Each row has a class, written as a number after it.
[ 49  25  -5 -10   0  27  21  29  12 -16  18 -52 -39   9  -3  24  -6   6
 -13  33 -33   7  -7  36 -19   0  16  -1  50  38   8  -4] -> 1
[-38  17  18 -11  13  53   2   6  19 -43 -25 -18  24 -15   4 -43 -31  -8
 -13  17  13  17 -45 -19   3  69  41  16 -30   2  45 -20] -> 1
[-22 -16   1 -11  27 -17 -36  15  17  35  29 -48  12   4   5 -17  -2 -42
  14 -67  40 -16  -7 -25 -42  20  -9  60 -32  -3   1  10] -> 2
[ 19  29  22   7 -15  49 -15  32  24  13  52  24  -6  41 -25 -15 -12  -8
 -22  36  45 -13 -54 -31  30  39  53 -30  16  63  10  24] -> 8
[ 16 -13 -18 -11   4  -6 -32 -30  -1  27  19  20  18 -17   7   9 -34   5
  21  37  11  34  20  23   0  35   9 -41  16  -3   0   9] -> 7
[ -20   17   48  -17  -36  -38  -22   21  -27    6   35   33  -16  -13
   -1   35   20  -10  -48    0   -3  -62   38   10  -17 -114  -13   -1
  -15   24  -54   21] -> 6
[ 33 -14  38 -37  67  13  14  15  20  30  -8 -66  -2  33  40   5   3 -37
  29 -14  27   7  11   3 -14   7  14  88  -5  -3   4 -14] -> 3
[-15  25 -16  11 -65  17   6  35 -13 -68  23 -57 -36   6 -33  24  10   4
 -52  -5 -59 -44  33   2   5 -66 -20 -31  32  23 -44 -12] -> 5
[-17  -4 -18  27 -23  -2  11  41 -11 -24 -20 -19  -6   4  20   8  33   3
  41 -11 -10   6  -6 -40  37  13 -29  14  23 -37   3 -18] -> 4
[-12 -10 -30  -5  25  -1  21  21  11   1  -8 -22  16 -26  25 -26  -1  -3
  14 -59  -2  -9  -3   2  13  89  -8  40 -47 -34  42  13] -> 1
[-32  10 -42  43 -72 -54 -22  30 -29   5  10  61  -9 -31 -19  18  -5  28
  43   0   1   4  15 -16   7   7  -2 -47  13 -17  27  16] -> 8
[ -2  40  62  13 -33  16 -31  44  31  27   8   8 -14  12  -4  12 -22  -2
  -3   0 -14 -42 -15  -9  21 -71   4 -37 -40  -6 -39   9] -> 4
[  8   7   2  11  28  -2 -35 -15  60  26  19 -20  35  12  24 -42 -26 -18
  26 -37   2   7   7   5   5 -34  -7 -39 -36 -27  25   3] -> 3
[-11 -12  45   9 -31 -21 -43   8  29  69  -4 -13  26  10 -12  16  21 -49
  44  -8  20  11   9  -1   6  35  -6  11 -31 -31  25  10] -> 4
[  1 -13 -36   7 -20   4  -5  -8   6  -1  -5  12  -5 -10 -13   7 -19  24
 -19   6  -1   9  -8  16  16  30 -19 -59  10 -22 -34  16] -> 5
[ 24   3  51  20 -20  10  33  -2  -2  -3 -23   1  -8   0  18   1  12  34
   9  -4 -57  -5   5  29  22 -14 -31 -16 -18 -15  -4  -2] -> 4
[ 27  26  12  24 -17 -14   8  43  17  27  20  30  -6  -7 -15 -28  14 -57
 -14  41  22  29 -24  -9   2  37 -12 -14  25  41  12  -2] -> 2
[-40   7  -2   7  22 -65 -14  26  13  66 -23  25  14 -26  -7 -38 -17 -28
  31  -1  19  13  18 -22   5  18  36 -13 -12 -22  75   5] -> 1
[ 67  24  36   9  25 -11  66  28  52  42  46  37   6  11 -10 -40  -6 -42
  -2  24  31   9   4  20   0  18  25  -5  -6  69  32  10] -> 8
[-55 -30  27  12   8 -38 -25  18  25  60 -13  -1   0 -12 -21 -13  19  12
  14 -28  25  -7  10  -6 -40  11   4  11 -14  -5  14  37] -> 1
[-45   3  29  35  -8 -10 -32  39  13  36 -19  48  -7 -27  27  -8 -30  43
  24  -6   6  13   8 -13  27   2  12 -51 -48 -41  37  10] -> 6
[  0  35  18 -10 -19 -15  25  41   9   3   0  23  -5 -15 -33 -29  13 -53
 -11  34  22  -8 -13 -16  21  25  34  16  26  31 -15  10] -> 1
[-28 -36  21  -7  39  15 -80  13 -13  13 -35 -75  20 -26  29 -24 -45  -7
 -25 -17   8   3  -5  -9 -56 -49  13  27   1 -16  47  -9] -> 6
[-30   7  74  12 -39 -12 -19  23 -24   3 -33  -3 -28  17  -8  17   9  38
  -8  14  15 -24  -6   2 -19 -33  14  16  25  17  -1  11] -> 4
[-38 -22  37  28  10   7 -12  13  16  25  -5  28  -2 -14   8  -2  -4  30
  24   1 -50   4  49  14  -2 -28 -11 -37 -32 -28  13  10] -> 3
[ -6  50  35 -22   1  47  14  29  -4 -51  21   2  -8  17  19 -38  -5 -20
 -22  36  27  -5 -56 -36  50  49  16  20  -7  39 -13 -14] -> 7
[ 26  13  37  22 -14  33 -10  20  52  18   5  28   7   2   5 -23 -26  43
  12   0 -33 -15  10  11  12  13   1 -80 -35  -4  12  16] -> 0
[  9 -22 -62  49 -32 -65  27 -32 -27  31  24  86   0 -31 -30  -3  25  -1
  37  14   5  41  -2  16  14  -8 -21 -35  62 -12 -26  28] -> 8
[  4  54  38  -9 -56  52 -28   8  41 -30  68 -13  -8  53 -17  15  35 -39
  10  38 -24 -13 -54  -4  57  -4  -1 -36   4  12 -22  -2] -> 7
[ 49  56  34  28   0  49  31  57  12 -12  18 -14 -14   4  25 -31 -13 -19
 -24   3 -18 -11   4 -13  80  20  10  -5 -24  33 -13  -7] -> 4
[-25 -12  16  34 -29  -3  17  -4 -30  -1 -13  23 -20   0   3  21  -3  59
  22 -25  -4  -8  31   3   9  27  26  12   4  -1   8   5] -> 2
[-22  -5 -44  11   1  21 -25  -1 -16 -21   0  29  18 -17  -5 -30  -2  -2
 -44  -5  42  10 -31 -54   8  52   0  -2   8  18 -25  11] -> 2
[ 62  30  15   7  24  10   8  22 -16  -4   3 -28   2 -17  49  30 -16 -16
   5 -67 -44 -45  53  14  16 -47   8  76 -60  -7  -5  -5] -> 2
[ 25  22  14 -32 -53  85  -2   2  31 -81  26 -20  -4  38  -7  49  20  44
 -27  22 -46 -22   5   1  30  16  28 -46   7  18   7   2] -> 6
[-10 -14  71   7  18  35  14  29  12  19 -22  37  -2  -6  33   1 -14  44
 -29  12  41   0   7   1   1  41  26  11 -51  22  21  12] -> 6
[-20 -17  -4 -21 -21   0 -44  14 -21 -11  70 -70 -13  21 -24  25  -5 -11
 -13 -17   0 -46   6  17 -67 -37   6  20  40  39  11  11] -> 8
[-16 -51  -9 -13 -42   1 -12 -40  -3  27  15 -21  19  13 -44  28  -2  -8
   4 -14  18 -12   4   6 -29   9  17   7  15  -2 -27  10] -> 8
[  5   6  34  -5  -4  38 -36  29 -25   3  -2 -22 -10  -1  -5   7  -5  -8
 -41   0 -29 -52  30 -15  12 -49  26  18  14  15 -47   9] -> 0
[-52 -26  30  46   6  31 -41  33  12  30 -46   8   2 -41 -11 -22 -31  43
 -27 -17   7  -4  -9  19 -30  37  34   9 -23  -8  42  41] -> 1
[ 24   2 -15  -8   3  -4   1 -43  32  -6  56  44  25  39 -31   7  48 -33
  50  38  36  26 -18   6  50   1  39 -18  81  -1 -30  22] -> 8
[-23 -40 -21   7  27  -6 -43 -12   0  19  21 -42  -3  -6  -5  14   7  -3
 -10 -33  30   6  13  16 -28  -1 -26  22   9 -13 -53  30] -> 5
[ 14 -27  22  -1 -24  -5   3 -13  41  41   7  58  27  -3 -44 -12  18 -24
 -19  50  77  38  -4 -12 -32  44  25 -22  26  52 -13  30] -> 6
[ 24  31  19   1 -60 -33 -32 -17  20  31  33  10  11  28 -25  34  20 -68
  35  27  10  -7 -19  23  35 -33  -6 -36  10 -24 -27   5] -> 5
[ 39 -27  11  12  12  -9 -11 -15  20  10 -53 -28  23   2  -1  27  -5  12
  13   5  -2  21  17  20 -72 -20   6  22   5   1  74   2] -> 5
[  1  -4  24  31  15   9  -5  37  -8  22 -65  22 -28 -32  18  12  -4  56
   9  -2 -27  22  -2   5   1  13   1  30 -17 -23  23  24] -> 7
[  7   6   0   7 -52  17   2  -4   2 -35  19   3  -6   2 -11  18  24   2
 -12  -2 -46 -24  -5   6  27 -79 -11 -32  29 -16 -48   5] -> 6
[-28  23  75 -18   2 -10 -53  27  19  17  30 -27   2 -10 -10   4   6 -32
  24 -20  -8 -42  15  33 -28 -23  26  43 -34   0   8  33] -> 1
[ -5 -11 -43  34 -30  -1  14  16  -3   5   3  56 -25 -23 -11  12   6  44
 -13   9 -39   5  43   8  32 -17 -27 -71  24 -15 -59  25] -> 3
[ 23 -47  10  34  19   4 -39  10  23  52   4 -40  33 -11   6   3   5 -32
  13   4  11  32  30  24 -53  17 -20  14  13   8  52  10] -> 4
[ 46  49  -5 -11  -8 -21   6  26  29  23  19  -1  25   5   1 -48 -30 -79
  17  38  41  29 -16 -19  42  52  19 -34  14  16  39 -22] -> 4
[ 30  25  17 -25   9 -33  22  15   6  13  15  43 -11  -4 -14  -5  11  -6
  40  12  -8  -7  27 -21  -6 -14  17   5  11  13 -29  15] -> 0
[-11 -27 -16 -19  90  92   2 -20  39  13 -19   2  35   2  15 -67 -26 -19
 -58  26  45  56 -82 -52  31 104  17  14 -32   4   2  -3] -> 7
[ 50   2  -7  30  11 -72  40 -16  -5  38  27  30   1 -12  -3  -4  11 -31
  50  15 -11  23  71  50  27 -27  -3 -23  45   1   2  10] -> 5
[ 32 -18  24   8  51  -7  15   4  -5  43 -29 -12   8 -21  32 -26 -29   6
  22 -41  19  11  -5 -15 -30  15  -6  60 -46   1   1  12] -> 4
[-51  -8  54  20  -9  -9 -59  19  -6  42   8  52  -8 -16 -13   5   1   3
  11   9  10  -7 -23  -2 -24 -15  -3  -5 -14 -13 -21  29] -> 2
[ 12  13   3  12  -8   3  23   6  34   7   9  16  12  -5 -15 -31   7 -20
 -27  50  17  48  40   2  -3  50   5 -45  18  43  23 -20] -> 0
[ 32  25   6  53 -21  -7   0  13   1  28   9  42   7  -2  17 -17 -11 -14
   2  36 -12   8  -7  -6  57 -60 -18 -75  22   0 -19  -9] -> 4
[ 49  25 -11   4 -50  44   7 -15 -11 -43   2  -2  -8  14  -9  11 -17  46
 -10  34 -42 -21  -5  36  54  23  47 -67  70  18   0  13] -> 1
[ 27  31  31  41 -14   9  13  40 -11   6  -7  25 -10 -16  28 -11 -20   3
  25  21 -73  -1 -18  14  30 -25 -20 -36 -15 -20  59 -12] -> 4
[  0   8  27   9 -12 -30   5  30 -19  -8 -32 -20 -23  -7  27  29  15  15
  52 -22 -28   1  10  -6 -18 -24 -21  45  -5 -28  13 -22] -> 2
[ 14  43  51  -7 -17  -1  15  75  31   1 -24  25  -6  -3   8  -9  -2   2
  -6  27   2 -14  20 -35 -13  19   3 -14 -43  29  36 -15] -> 0
[-10   0  11   8  -2 -21 -12  -1  -5  43  -3  62  13  -3  -7 -27   3 -12
  10  17 -12 -14  -2 -10  38 -13   8 -46  15 -29   3  12] -> 0
[-38 -20  -2  16  -3  -3 -20 -12   5   1 -45 -45  15 -14   7  -6  -3   1
  15 -21  39  35  42 -13  -7  11  15  37   9 -29 -21 -26] -> 0
[-36 -27  14  -9 -49 -69 -36 -40  21  30  44  50  18 -10 -42  13  46  -9
  22  10  45  24  28  37 -42  11 -14 -35  28   0 -10  47] -> 6
[ 42  37  41  -1  24  14  52   2  32  -1  13  32  18  19  37 -24   7 -20
  40  14   3  18 -23 -15  59  38   0  -1 -46  -2  18 -16] -> 4
[-19 -10  34  -3  11 -22 -46  11  25  44 -13 -27   6  -7 -15   4 -17 -20
  39   0   7  14  18   5 -84 -38  21  30  -1 -11  41  -4] -> 0
